Here is a tiny trained network, its code and every weight. The questions are about switching its units off for an input and a class, where a switched-off unit gives its printed mean instead of its output.

import numpy as np


def w(rows, s, z=0):
    codes = np.array(rows[::2]) - 128.0
    scale = np.full(codes.shape[1], s)
    scale[-1] = z or s
    return codes * scale


def f(y):
    return np.maximum(y, 0)


def log_softmax(a):
    a = a - a.max(-1, keepdims=True)
    return a - np.log(np.exp(a).sum(-1, keepdims=True))


def net(x, mask):
    res = np.array(x, float).reshape(1, 3) / 4 @ E
    y = f(res @ A[0][:, :-1].T + A[0][:, -1])
    res = res + np.where(mask, y, B[0][:, -1]) @ B[0][:, :-1]
    return log_softmax(res[-1] @ U[:, :-1].T + U[:, -1])


A, B = {}, {}
E = w([
[140,122,248,110,94],'x0',
[187,133,157,214,153],'x1',
[141,218,109,139,34],'x2',
],0.014)
A[0] = w([
[232,100,157,254,159,227],'N1',
[64,88,101,90,210,242],'N2',
[144,102,214,61,137,204],'N3',
[122,123,45,119,167,238],'N4',
[157,166,26,149,100,168],'N5',
[15,120,107,27,104,254],'N6',
[229,143,141,243,149,203],'N7',
[126,51,186,139,167,149],'N8',
[143,127,253,92,95,206],'N9',
[200,198,217,194,20,127],'N10',
[42,128,111,22,104,253],'N11',
[125,240,55,126,38,245],'N12',
[81,70,104,64,157,160],'N13',
[82,124,170,48,109,154],'N14',
[73,58,109,95,179,205],'N15',
[166,99,155,179,196,185],'N16',
],0.0089,0.0048)
B[0] = w([
[79,98,102,120,242,247],'N1',
[193,115,146,168,166,234],'N2',
[95,105,213,94,117,211],'N3',
[206,136,53,179,210,218],'N4',
[93,145,80,101,141,202],'N5',
[216,140,132,89,111,248],'N6',
[89,154,89,188,182,234],'N7',
[90,75,167,73,160,199],'N8',
[153,135,255,97,128,236],'N9',
[170,229,165,147,171,245],'N10',
[218,130,136,84,106,240],'N11',
[103,183,76,80,114,247],'N12',
[183,142,169,165,155,204],'N13',
[138,107,176,112,67,194],'N14',
[193,119,170,194,153,220],'N15',
[81,77,100,106,179,201],'N16',
],0.0094,0.012)
U = w([
[201,193,154,204,160,204],'0',
[87,43,61,206,157,136],'1',
[149,48,183,107,78,39],'2',
[12,94,156,84,170,194],'3',
[135,158,52,48,104,158],'4',
[2,190,53,196,126,81],'5',
[121,181,160,79,19,6],'6',
],0.0087,0.0017)

Each question gives the input, the list of numbers given to net, and the class t.
The units are the neurons (one row each of A and B). Each row of codes is followed by its name. A weight is (code - 128) times the scale printed after its matrix; where a second scale follows, it is the last column's (A, B and U).
mask holds one flag per neuron, in row order. A switched-off neuron (its flag False) gives its mean, the last column of its row in B, instead of its output. The means were averaged over made-up inputs and are rounded, as every weight is.
A unit's drop is (log p(t) with every unit on - log p(t) with that unit switched off) / (log p(t) with every unit on - log p(t) with every unit switched off).
The circuit of an input: a set's keep is (log p(t) with only the set's units on - log p(t) with every unit switched off) / (log p(t) with every unit on - log p(t) with every unit switched off). Starting from the 12 units with the biggest drops (on a tie, the unit counted first), units are removed one at a time, each time the one whose removal leaves the highest keep (on an exact tie, the one counted first), for as long as the keep stays at least 0.8.
units of the circuit, in order: the units of the circuit, biggest drop first
k most important neurons: the k neurons with the biggest drops, biggest first
drop of u: that unit's drop, to one decimal
input [0,-4,7], class 4: units of the circuit, in order : [N12]
input [1,-6,7], class 6: units of the circuit, in order : [N1, N4]
input [1,-5,-7], class 2: 2 most important neurons : [N10, N8]
input [1,-8,2], class 6: 2 most important neurons : [N1, N14]
input [-1,-2,1], class 4: 2 most important neurons : [N10, N9]
input [-1,-5,7], class 4: 2 most important neurons : [N12, N9]
input [1,3,-5], class 3: 2 most important neurons : [N8, N4]
input [-4,1,-5], class 1: 2 most important neurons : [N10, N9]
input [2,-7,-6], class 2: drop of N14 : 0.1
input [8,0,0], class 2: drop of N12 : 0.2
input [3,0,4], class 6: drop of N4 : 0.3
input [1,7,-7], class 3: drop of N8 : 0.2
